Below is a small trained network, with its code and all its weights. Each question gives an input and a target symbol and asks what happens when units are switched off, that is, made to give their printed mean instead of their output.

import numpy as np


def w(rows, s, z=0):
    codes = np.array(rows[::2]) - 128.0
    scale = np.full(codes.shape[1], s)
    scale[-1] = z or s
    return codes * scale


def f(y):
    return y / 2 * (1 + np.tanh(0.7978845608 * (y + 0.044715 * y**3)))


def softmax(a):
    e = np.exp(a - a.max(-1, keepdims=True))
    return e / e.sum(-1, keepdims=True)


def log_softmax(a):
    a = a - a.max(-1, keepdims=True)
    return a - np.log(np.exp(a).sum(-1, keepdims=True))


def net(x, mask):
    ids = ['αβγδεζηθμξπστφψω'.index(c) for c in x.split()]
    T = len(ids)
    res = E[ids] + P[:T]
    u = 0
    for l in range(3):
        q, k, v = (res @ M[l].T for M in (Q, K, V))
        z = softmax(np.where(np.tri(T) > 0, q @ k.T / 2**0.5, -1e9)) @ v
        res = res + np.where(mask[u], z, O[l][:, -1]) @ O[l][:, :-1]
        u += 1
        y = f(res @ A[l][:, :-1].T + A[l][:, -1])
        res = res + np.where(mask[u : u + 8], y, B[l][:, -1]) @ B[l][:, :-1]
        u += 8
    return log_softmax(res[-1] @ U[:, :-1].T + U[:, -1])


Q, K, V, O, A, B = {}, {}, {}, {}, {}, {}
E = w([
[125,65,112],'α',
[70,99,198],'β',
[115,84,119],'γ',
[143,97,64],'δ',
[134,104,100],'ε',
[86,132,136],'ζ',
[54,76,146],'η',
[119,102,145],'θ',
[182,142,36],'μ',
[193,221,19],'ξ',
[154,54,124],'π',
[114,82,201],'σ',
[135,54,108],'τ',
[187,107,86],'φ',
[177,60,211],'ψ',
[239,247,180],'ω',
],0.011)
P = w([
[252,17,112],'0',
[62,123,170],'1',
[168,175,137],'2',
[196,173,120],'3',
[230,189,87],'4',
[205,146,117],'5',
[251,170,75],'6',
[230,156,86],'7',
[216,159,78],'8',
[156,143,120],'9',
],0.0036)
Q[0] = w([
[64,106,189],'0.h1',
[145,98,254],'0.h1',
],0.007)
K[0] = w([
[160,254,110],'0.h1',
[168,161,53],'0.h1',
],0.0073)
V[0] = w([
[29,134,12],'0.h1',
[2,80,237],'0.h1',
],0.0076)
O[0] = w([
[19,146,37,5],'0.h1',
[6,96,253,21],'0.h1',
],0.0073,0.0028)
A[0] = w([
[75,180,106,88],'0.n1',
[167,142,113,234],'0.n2',
[36,109,157,69],'0.n3',
[76,66,146,98],'0.n4',
[214,255,147,88],'0.n5',
[64,187,136,254],'0.n6',
[1,237,92,229],'0.n7',
[138,215,54,97],'0.n8',
],0.007,0.0044)
B[0] = w([
[98,97,123,99],'0.n1',
[196,162,105,254],'0.n2',
[90,88,155,107],'0.n3',
[88,121,215,113],'0.n4',
[106,209,174,196],'0.n5',
[162,173,53,143],'0.n6',
[141,134,2,124],'0.n7',
[30,183,166,153],'0.n8',
],0.0072,0.0046)
Q[1] = w([
[94,177,184],'1.h1',
[254,136,105],'1.h1',
],0.0094)
K[1] = w([
[79,47,191],'1.h1',
[254,148,107],'1.h1',
],0.0081)
V[1] = w([
[169,2,91],'1.h1',
[62,20,118],'1.h1',
],0.0059)
O[1] = w([
[221,1,75,110],'1.h1',
[109,56,126,2],'1.h1',
],0.008,0.0085)
A[1] = w([
[23,162,88,161],'1.n1',
[29,187,146,157],'1.n2',
[165,5,110,64],'1.n3',
[224,150,2,103],'1.n4',
[87,224,198,130],'1.n5',
[210,30,89,254],'1.n6',
[185,168,17,205],'1.n7',
[208,169,13,141],'1.n8',
],0.0055,0.0078)
B[1] = w([
[175,211,142,132],'1.n1',
[207,128,117,144],'1.n2',
[189,74,18,134],'1.n3',
[72,31,120,193],'1.n4',
[193,43,98,176],'1.n5',
[110,77,255,241],'1.n6',
[75,114,226,254],'1.n7',
[41,40,172,222],'1.n8',
],0.0059,0.0095)
Q[2] = w([
[215,120,50],'2.h1',
[106,133,255],'2.h1',
],0.0094)
K[2] = w([
[98,211,68],'2.h1',
[122,2,187],'2.h1',
],0.011)
V[2] = w([
[2,166,162],'2.h1',
[230,214,132],'2.h1',
],0.008)
O[2] = w([
[2,83,167,2],'2.h1',
[117,254,198,48],'2.h1',
],0.0085,0.0089)
A[2] = w([
[143,215,207,32],'2.n1',
[161,229,89,29],'2.n2',
[25,38,128,113],'2.n3',
[11,108,171,254],'2.n4',
[112,114,203,207],'2.n5',
[50,233,148,77],'2.n6',
[77,231,201,13],'2.n7',
[219,202,254,136],'2.n8',
],0.0049,0.0064)
B[2] = w([
[91,69,29,165],'2.n1',
[165,6,119,148],'2.n2',
[29,55,99,161],'2.n3',
[46,255,142,165],'2.n4',
[114,133,188,179],'2.n5',
[178,87,88,153],'2.n6',
[130,56,71,158],'2.n7',
[86,193,123,247],'2.n8',
],0.0066,0.011)
U = w([
[76,127,124,190],'α',
[95,103,57,105],'β',
[123,132,169,123],'γ',
[187,182,143,141],'δ',
[104,134,154,131],'ε',
[147,113,83,113],'ζ',
[86,115,176,94],'η',
[162,107,55,2],'θ',
[143,134,192,252],'μ',
[78,201,109,124],'ξ',
[102,107,128,70],'π',
[50,178,254,68],'σ',
[102,172,27,176],'τ',
[137,117,121,88],'φ',
[168,114,64,14],'ψ',
[121,114,95,133],'ω',
],0.0083,0.0093)

Each question gives the input, a string of symbols that net reads in full, and the target symbol t.
The units are the heads (2 rows each of Q, K, V and O) and the neurons (one row each of A and B). Each row of codes is followed by its name. A weight is (code - 128) times the scale printed after its matrix; where a second scale follows, it is the last column's (O, A, B and U).
mask holds one flag per unit, layer by layer, with each layer's heads first. A switched-off unit (its flag False) gives its mean, the last column of its rows in O or B, instead of its output. The means were averaged over made-up inputs and are rounded, as every weight is.
A unit's drop is (log p(t) with every unit on - log p(t) with that unit switched off) / (log p(t) with every unit on - log p(t) with every unit switched off).
The circuit of an input: a set's keep is (log p(t) with only the set's units on - log p(t) with every unit switched off) / (log p(t) with every unit on - log p(t) with every unit switched off). Starting from the 12 units with the biggest drops (on a tie, the unit counted first), units are removed one at a time, each time the one whose removal leaves the highest keep (on an exact tie, the one counted first), for as long as the keep stays at least 0.8.
circuit, biggest first: the units of the circuit, biggest drop first
most important unit: the unit with the biggest drop
k most important neurons: the k neurons with the biggest drops, biggest first
k most important neurons of layer l: the k neurons of layer l with the biggest drops, biggest first
input ω μ σ π ζ δ ξ ξ, target τ: 4 most important neurons	2.n1, 0.n5, 2.n7, 1.n6
input μ α σ ψ ψ σ η, target σ: circuit, biggest first	2.h1, 2.n4
input η η β, target α: circuit, biggest first	0.h1, 2.h1, 2.n3
input ξ δ μ, target τ: 4 most important neurons	0.n8, 0.n5, 1.n6, 1.n2
input μ γ ψ α ψ β, target σ: circuit, biggest first	2.h1
input μ μ η τ ξ μ γ, target σ: circuit, biggest first	2.h1, 2.n4, 1.n5, 1.n3
input μ α ψ δ β σ φ ψ γ, target σ: 2 most important neurons	0.n8, 1.n5
input ω η δ η γ ξ, target τ: 2 most important neurons	0.n5, 2.n1
input ω μ δ β ω, target τ: 4 most important neurons	2.n1, 0.n5, 2.n7, 2.n8
input ξ α ζ, target τ: 4 most important neurons	0.n8, 0.n5, 1.n6, 2.n1
input μ μ θ ε, target σ: 3 most important neurons	0.n8, 0.n5, 2.n4
input ψ μ β π ψ β β δ μ ξ, target δ: 2 most important neurons	1.n3, 1.n7
input δ ε ε, target β: 2 most important neurons of layer 1	1.n4, 1.n8
input ξ δ β, target τ: 3 most important neurons of layer 0	0.n8, 0.n5, 0.n2
input ψ ξ ψ α α ω θ, target δ: most important unit	1.h1
input ξ ξ η μ, target τ: 4 most important neurons	0.n8, 0.n5, 1.n6, 2.n1
input ξ η δ, target τ: 3 most important neurons	0.n8, 0.n5, 1.n6
input ξ δ δ, target ξ: 2 most important neurons of layer 0	0.n8, 0.n5
input ω μ α ζ ε ε η, target τ: 3 most important neurons	0.n5, 2.n1, 1.n6
input σ φ ω δ σ, target δ: 4 most important neurons	1.n8, 0.n5, 1.n7, 1.n4
input μ ψ ψ φ φ, target σ: most important unit	0.n8
input ω ξ δ θ, target τ: 4 most important neurons	0.n5, 2.n1, 2.n7, 1.n6
input ω θ η ω ξ ξ ε δ, target τ: 4 most important neurons of layer 2	2.n1, 2.n7, 2.n6, 2.n8
input ψ φ γ θ γ μ, target δ: 3 most important neurons of layer 1	1.n3, 1.n7, 1.n8
input ψ τ μ ξ ξ ω α, target δ: 3 most important neurons of layer 1	1.n7, 1.n3, 1.n8
input μ μ μ ψ β, target σ: 2 most important neurons	0.n8, 0.n5
input ψ θ ψ η φ, target δ: most important neuron of layer 1	1.n3
